Here is a tiny trained network, its code and every weight. The questions are about switching its units off for an input and a target symbol, where a switched-off unit gives its printed mean instead of its output.

import numpy as np


def w(rows, s, z=0):
    codes = np.array(rows[::2]) - 128.0
    scale = np.full(codes.shape[1], s)
    scale[-1] = z or s
    return codes * scale


def norm(h):
    return h / np.sqrt((h * h).mean(-1, keepdims=True) + 1e-5)


def f(y):
    return np.maximum(y, 0)


def softmax(a):
    e = np.exp(a - a.max(-1, keepdims=True))
    return e / e.sum(-1, keepdims=True)


def log_softmax(a):
    a = a - a.max(-1, keepdims=True)
    return a - np.log(np.exp(a).sum(-1, keepdims=True))


def net(x, mask):
    ids = ['βδεηθλμξπστψω'.index(c) for c in x.split()]
    T = len(ids)
    res = E[ids] + P[:T]
    r = norm(res)
    for j in range(3):
        rows = slice(3 * j, 3 * j + 3)
        q, k, v = (r @ M[0][rows].T for M in (Q, K, V))
        z = softmax(np.where(np.tri(T) > 0, q @ k.T / 3**0.5, -1e9)) @ v
        o = O[0][rows]
        res = res + np.where(mask[j], z, o[:, -1]) @ o[:, :-1]
    y = f(norm(res) @ A[0][:, :-1].T + A[0][:, -1])
    res = res + np.where(mask[3:7], y, B[0][:, -1]) @ B[0][:, :-1]
    return log_softmax(norm(res)[-1] @ U[:, :-1].T + U[:, -1])


Q, K, V, O, A, B = {}, {}, {}, {}, {}, {}
E = w([
[119,141,99],'β',
[131,136,100],'δ',
[127,106,130],'ε',
[112,178,101],'η',
[130,67,3],'θ',
[164,106,77],'λ',
[157,124,200],'μ',
[111,175,97],'ξ',
[91,143,97],'π',
[177,158,80],'σ',
[165,118,83],'τ',
[148,76,165],'ψ',
[178,154,70],'ω',
],0.024)
P = w([
[33,99,255],'0',
[152,151,88],'1',
[141,45,53],'2',
[107,157,72],'3',
[84,106,55],'4',
[102,130,74],'5',
[118,112,77],'6',
[79,114,105],'7',
[71,135,81],'8',
[73,145,85],'9',
],0.006)
Q[0] = w([
[171,56,141],'H0',
[95,52,73],'H0',
[149,65,250],'H0',
[135,130,60],'H1',
[196,72,201],'H1',
[161,203,32],'H1',
[116,66,179],'H2',
[165,145,82],'H2',
[166,228,117],'H2',
],0.012)
K[0] = w([
[128,156,99],'H0',
[61,29,172],'H0',
[203,107,83],'H0',
[62,140,212],'H1',
[166,155,128],'H1',
[70,98,146],'H1',
[116,53,199],'H2',
[244,137,53],'H2',
[215,186,123],'H2',
],0.011)
V[0] = w([
[100,8,134],'H0',
[157,124,117],'H0',
[168,114,118],'H0',
[86,136,130],'H1',
[156,106,103],'H1',
[130,114,70],'H1',
[85,112,182],'H2',
[164,159,145],'H2',
[138,155,122],'H2',
],0.015)
O[0] = w([
[136,221,133,207],'H0',
[129,129,2,86],'H0',
[141,140,70,71],'H0',
[157,105,184,189],'H1',
[172,112,44,99],'H1',
[151,69,63,148],'H1',
[164,160,95,2],'H2',
[124,28,104,93],'H2',
[96,22,167,149],'H2',
],0.0077,0.0049)
A[0] = w([
[231,103,76,232],'N0',
[38,107,55,255],'N1',
[2,94,223,208],'N2',
[162,159,210,238],'N3',
],0.0086,0.0025)
B[0] = w([
[3,192,250,195],'N0',
[82,54,166,219],'N1',
[215,150,220,255],'N2',
[145,186,95,197],'N3',
],0.0065,0.0067)
U = w([
[160,130,146,132],'β',
[163,150,161,183],'δ',
[142,249,117,220],'ε',
[150,87,139,24],'η',
[46,87,56,239],'θ',
[79,122,73,13],'λ',
[123,123,143,45],'μ',
[116,74,200,194],'ξ',
[162,127,151,2],'π',
[128,69,102,63],'σ',
[124,119,65,143],'τ',
[123,149,136,112],'ψ',
[121,69,110,118],'ω',
],0.013,0.0035)

Each question gives the input, a string of symbols that net reads in full, and the target symbol t.
The units are the heads (3 rows each of Q, K, V and O) and the neurons (one row each of A and B). Each row of codes is followed by its name. A weight is (code - 128) times the scale printed after its matrix; where a second scale follows, it is the last column's (O, A, B and U).
mask holds one flag per unit, heads first, then neurons. A switched-off unit (its flag False) gives its mean, the last column of its rows in O or B, instead of its output. The means were averaged over made-up inputs and are rounded, as every weight is.
A unit's drop is (log p(t) with every unit on - log p(t) with that unit switched off) / (log p(t) with every unit on - log p(t) with every unit switched off).
The circuit of an input: a set's keep is (log p(t) with only the set's units on - log p(t) with every unit switched off) / (log p(t) with every unit on - log p(t) with every unit switched off). Starting from all 7 units, units are removed one at a time, each time the one whose removal leaves the highest keep (on an exact tie, the one counted first), for as long as the keep stays at least 0.8.
circuit, biggest first: the units of the circuit, biggest drop first
most important unit: the unit with the biggest drop
top k neurons: the k neurons with the biggest drops, biggest first
heads that matter: for each layer, one digit per head in row order, 1 if its drop is at least 0.15 and else 0, layers parted by /
input ξ θ δ θ β θ ξ σ, target ξ: most important unit	H0
input ε τ β δ μ ε ψ, target ε: circuit, biggest first	[H2; N0; H0; H1]
input η ξ ψ λ, target ξ: circuit, biggest first	[H0; N0]
input θ ψ ξ σ π ε σ ξ ξ δ, target θ: circuit, biggest first	[H1; N2]
input ξ θ π ξ δ τ, target ξ: circuit, biggest first	[H0; N0]
input θ ξ μ ψ δ, target θ: top 3 neurons	[N2; N1; N3]
input ξ β ε σ, target ξ: circuit, biggest first	[H0; H2]
input ψ σ σ μ ψ ω δ ε θ ψ, target θ: circuit, biggest first	[N2; H1; H0]
input ε θ ξ μ, target ε: heads that matter	001
input θ ξ ξ δ ξ θ θ ξ β, target θ: heads that matter	010
input θ ψ ε ξ ξ ψ, target ε: circuit, biggest first	[H0; H2]
input θ ψ ω λ ω μ δ θ π, target θ: circuit, biggest first	[H1; N0]
input θ λ θ θ ξ ξ ω, target θ: top 2 neurons	[N2; N0]
input ε θ β, target ε: circuit, biggest first	[H0]
input θ ω ξ ε δ ω, target θ: circuit, biggest first	[H2; N2]
input θ σ σ ε μ θ β, target θ: heads that matter	110
input ε λ π, target ε: heads that matter	100
input ξ θ δ δ δ β, target ξ: heads that matter	100
input ξ ξ ε ε ω, target ξ: heads that matter	000
input θ β θ η θ ξ ξ β δ τ, target θ: circuit, biggest first	[N2]
input ξ ξ θ ε π ω ε θ ε ξ, target ξ: heads that matter	101
input ξ θ ξ μ ξ ξ μ ξ ε τ, target ξ: top 2 neurons	[N0; N3]
